Here is a tiny trained network, its code and every weight. The questions are about switching its units off for an input and a class, where a switched-off unit gives its printed mean instead of its output.

import numpy as np


def w(rows, s, z=0):
    codes = np.array(rows[::2]) - 128.0
    scale = np.full(codes.shape[1], s)
    scale[-1] = z or s
    return codes * scale


def f(y):
    return np.maximum(y, 0)


def log_softmax(a):
    a = a - a.max(-1, keepdims=True)
    return a - np.log(np.exp(a).sum(-1, keepdims=True))


def net(x, mask):
    res = np.array(x, float).reshape(1, 8) / 4 @ E
    y = f(res @ A[0][:, :-1].T + A[0][:, -1])
    res = res + np.where(mask, y, B[0][:, -1]) @ B[0][:, :-1]
    return log_softmax(res[-1] @ U[:, :-1].T + U[:, -1])


A, B = {}, {}
E = w([
[188,96,32],'x0',
[127,126,128],'x1',
[127,127,129],'x2',
[128,129,128],'x3',
[44,254,42],'x4',
[128,129,127],'x5',
[130,129,128],'x6',
[230,254,151],'x7',
],0.0097)
A[0] = w([
[254,199,98,170],'N1',
[8,187,141,180],'N2',
[170,200,243,181],'N3',
[71,83,100,180],'N4',
[36,86,156,160],'N5',
[83,201,39,165],'N6',
[195,78,34,187],'N7',
[104,95,218,216],'N8',
[201,157,209,170],'N9',
[183,35,237,253],'N10',
[47,58,111,217],'N11',
],0.012,0.0069)
B[0] = w([
[131,150,208,229],'N1',
[82,128,1,212],'N2',
[248,138,50,222],'N3',
[30,49,118,180],'N4',
[13,221,220,185],'N5',
[66,219,163,218],'N6',
[117,18,106,199],'N7',
[147,187,214,197],'N8',
[221,98,84,204],'N9',
[176,124,253,255],'N10',
[24,137,154,205],'N11',
],0.0089,0.016)
U = w([
[110,213,212,227],'0',
[182,149,163,3],'1',
[111,8,158,185],'2',
[206,23,95,168],'3',
[70,174,142,9],'4',
[152,188,53,100],'5',
[70,77,36,166],'6',
],0.015,0.0041)

Each question gives the input, the list of numbers given to net, and the class t.
The units are the neurons (one row each of A and B). Each row of codes is followed by its name. A weight is (code - 128) times the scale printed after its matrix; where a second scale follows, it is the last column's (A, B and U).
mask holds one flag per neuron, in row order. A switched-off neuron (its flag False) gives its mean, the last column of its row in B, instead of its output. The means were averaged over made-up inputs and are rounded, as every weight is.
A unit's drop is (log p(t) with every unit on - log p(t) with that unit switched off) / (log p(t) with every unit on - log p(t) with every unit switched off).
The circuit of an input: a set's keep is (log p(t) with only the set's units on - log p(t) with every unit switched off) / (log p(t) with every unit on - log p(t) with every unit switched off). Starting from all 11 units, units are removed one at a time, each time the one whose removal leaves the highest keep (on an exact tie, the one counted first), for as long as the keep stays at least 0.8.
units of the circuit, in order: the units of the circuit, biggest drop first
most important unit: the unit with the biggest drop
k most important neurons: the k neurons with the biggest drops, biggest first
drop of u: that unit's drop, to one decimal
input [7,-4,-8,-2,0,-1,-2,7], class 3: most important unit	N7
input [-5,0,6,1,4,-3,-7,-6], class 4: 2 most important neurons	[N5; N2]
input [6,5,0,-5,2,4,-4,-7], class 6: 2 most important neurons	[N10; N1]
input [-4,-2,-1,-1,7,-8,0,-3], class 4: units of the circuit, in order	[N6; N2]
input [3,-6,-6,-4,-1,6,4,4], class 3: units of the circuit, in order	[N5; N6]
input [-1,-1,8,1,0,2,4,8], class 1: 2 most important neurons	[N1; N2]
input [0,-3,-8,-8,7,6,-3,6], class 5: 3 most important neurons	[N10; N2; N5]
input [-1,6,2,1,1,-6,-8,-8], class 4: 2 most important neurons	[N5; N4]
input [1,0,-8,-4,-3,-3,-6,2], class 3: units of the circuit, in order	[N6; N5]
input [-1,-7,-1,-2,8,-7,-2,5], class 5: 3 most important neurons	[N2; N10; N5]
input [-7,-6,-2,-2,8,7,-8,-4], class 4: units of the circuit, in order	[N5; N2]
input [-2,-1,4,0,4,-6,-7,-8], class 4: 2 most important neurons	[N5; N7]
input [5,8,6,6,8,4,-8,0], class 6: 2 most important neurons	[N10; N2]
input [-8,-6,-2,2,-7,8,7,1], class 1: units of the circuit, in order	[N3]
input [-2,-3,2,-7,-3,-7,-3,7], class 1: 2 most important neurons	[N1; N7]
input [3,-1,-7,-6,7,3,4,-6], class 6: 2 most important neurons	[N2; N10]
input [-1,-5,5,-3,-8,5,-1,4], class 1: 2 most important neurons	[N10; N8]
input [1,5,-5,5,-8,8,-5,6], class 3: 2 most important neurons	[N9; N6]
input [7,6,-7,1,-2,0,1,0], class 2: 4 most important neurons	[N3; N9; N2; N7]
input [3,-6,4,-4,4,-3,-4,-1], class 6: most important neuron	[N10]
input [-4,8,-5,-3,7,2,-2,-4], class 4: 3 most important neurons	[N5; N6; N7]
input [-5,1,-2,-3,7,8,-3,5], class 5: drop of N2	0.1
input [-1,-8,6,1,8,2,-7,6], class 5: drop of N2	0.7
input [-1,1,7,7,3,-8,-8,-1], class 4: drop of N9	0.2
input [0,2,-1,-5,-5,-8,-5,-3], class 0: drop of N7	0.0
